Here is a tiny trained network, its code and every weight. The questions are about switching its units off for an input and a class, where a switched-off unit gives its printed mean instead of its output.

import numpy as np


def w(rows, s, z=0):
    codes = np.array(rows[::2]) - 128.0
    scale = np.full(codes.shape[1], s)
    scale[-1] = z or s
    return codes * scale


def f(y):
    return np.maximum(y, 0)


def log_softmax(a):
    a = a - a.max(-1, keepdims=True)
    return a - np.log(np.exp(a).sum(-1, keepdims=True))


def net(x, mask):
    res = np.array(x, float).reshape(1, 5) / 4 @ E
    y = f(res @ A[0][:, :-1].T + A[0][:, -1])
    res = res + np.where(mask, y, B[0][:, -1]) @ B[0][:, :-1]
    return log_softmax(res[-1] @ U[:, :-1].T + U[:, -1])


A, B = {}, {}
E = w([
[57,205,42,255],'x0',
[113,183,24,109],'x1',
[16,169,220,163],'x2',
[97,90,68,37],'x3',
[181,26,112,182],'x4',
],0.0089)
A[0] = w([
[80,135,112,164,134],'neuron 1',
[120,164,78,24,251],'neuron 2',
[121,44,67,56,169],'neuron 3',
[7,124,159,123,177],'neuron 4',
[101,146,56,182,149],'neuron 5',
[106,82,153,72,197],'neuron 6',
[108,154,90,137,90],'neuron 7',
[179,92,83,168,157],'neuron 8',
[119,122,97,139,76],'neuron 9',
[236,94,228,87,121],'neuron 10',
[161,63,97,147,172],'neuron 11',
[65,135,71,173,103],'neuron 12',
[222,66,118,189,134],'neuron 13',
[122,108,39,170,164],'neuron 14',
[83,135,152,184,161],'neuron 15',
[83,115,189,190,192],'neuron 16',
[161,87,193,75,244],'neuron 17',
[79,123,181,178,120],'neuron 18',
],0.013,0.0033)
B[0] = w([
[144,137,180,192,170],'neuron 1',
[77,156,54,96,202],'neuron 2',
[117,66,124,41,215],'neuron 3',
[94,32,88,165,204],'neuron 4',
[159,159,88,187,193],'neuron 5',
[31,170,121,80,192],'neuron 6',
[173,131,129,141,159],'neuron 7',
[248,136,161,83,181],'neuron 8',
[163,176,122,137,142],'neuron 9',
[99,245,174,126,249],'neuron 10',
[216,82,157,48,186],'neuron 11',
[162,185,140,179,186],'neuron 12',
[163,113,149,109,205],'neuron 13',
[226,157,98,153,187],'neuron 14',
[94,2,126,230,183],'neuron 15',
[95,98,217,233,198],'neuron 16',
[68,205,174,60,227],'neuron 17',
[137,56,209,186,185],'neuron 18',
],0.0086,0.016)
U = w([
[125,229,231,108,24],'0',
[110,223,78,120,161],'1',
[247,102,88,84,38],'2',
[134,87,177,205,164],'3',
[60,117,63,50,251],'4',
[167,224,51,175,126],'5',
],0.011,0.0023)

Each question gives the input, the list of numbers given to net, and the class t.
The units are the neurons (one row each of A and B). Each row of codes is followed by its name. A weight is (code - 128) times the scale printed after its matrix; where a second scale follows, it is the last column's (A, B and U).
mask holds one flag per neuron, in row order. A switched-off neuron (its flag False) gives its mean, the last column of its row in B, instead of its output. The means were averaged over made-up inputs and are rounded, as every weight is.
A unit's drop is (log p(t) with every unit on - log p(t) with that unit switched off) / (log p(t) with every unit on - log p(t) with every unit switched off).
The circuit of an input: a set's keep is (log p(t) with only the set's units on - log p(t) with every unit switched off) / (log p(t) with every unit on - log p(t) with every unit switched off). Starting from the 12 units with the biggest drops (on a tie, the unit counted first), units are removed one at a time, each time the one whose removal leaves the highest keep (on an exact tie, the one counted first), for as long as the keep stays at least 0.8.
circuit, biggest first: the units of the circuit, biggest drop first
most important unit: the unit with the biggest drop
top k neurons: the k neurons with the biggest drops, biggest first
drop of u: that unit's drop, to one decimal
input [5,4,1,-2,-2], class 5: most important unit -> neuron 5
input [5,-2,-1,3,2], class 5: circuit, biggest first -> [neuron 5; neuron 14]
input [-8,8,-6,-5,-1], class 0: top 2 neurons -> [neuron 10; neuron 4]
input [1,7,-2,5,-8], class 5: circuit, biggest first -> [neuron 17; neuron 6]
input [-1,-1,-2,-7,5], class 0: top 2 neurons -> [neuron 10; neuron 4]
input [4,-4,-3,5,-6], class 5: top 2 neurons -> [neuron 17; neuron 3]
input [-7,6,-2,-3,6], class 0: top 3 neurons -> [neuron 10; neuron 17; neuron 4]
input [-4,-1,-7,-3,2], class 0: top 2 neurons -> [neuron 10; neuron 17]
input [2,1,-7,3,-5], class 2: top 2 neurons -> [neuron 10; neuron 17]
input [4,-8,-6,-7,8], class 2: top 2 neurons -> [neuron 8; neuron 11]
input [1,8,3,-5,-1], class 5: drop of neuron 5 -> 0.2
input [2,4,-4,0,1], class 2: drop of neuron 10 -> 0.3
input [-7,-2,-5,-8,6], class 0: drop of neuron 10 -> 0.4
input [-4,-3,8,7,-5], class 4: most important unit -> neuron 4
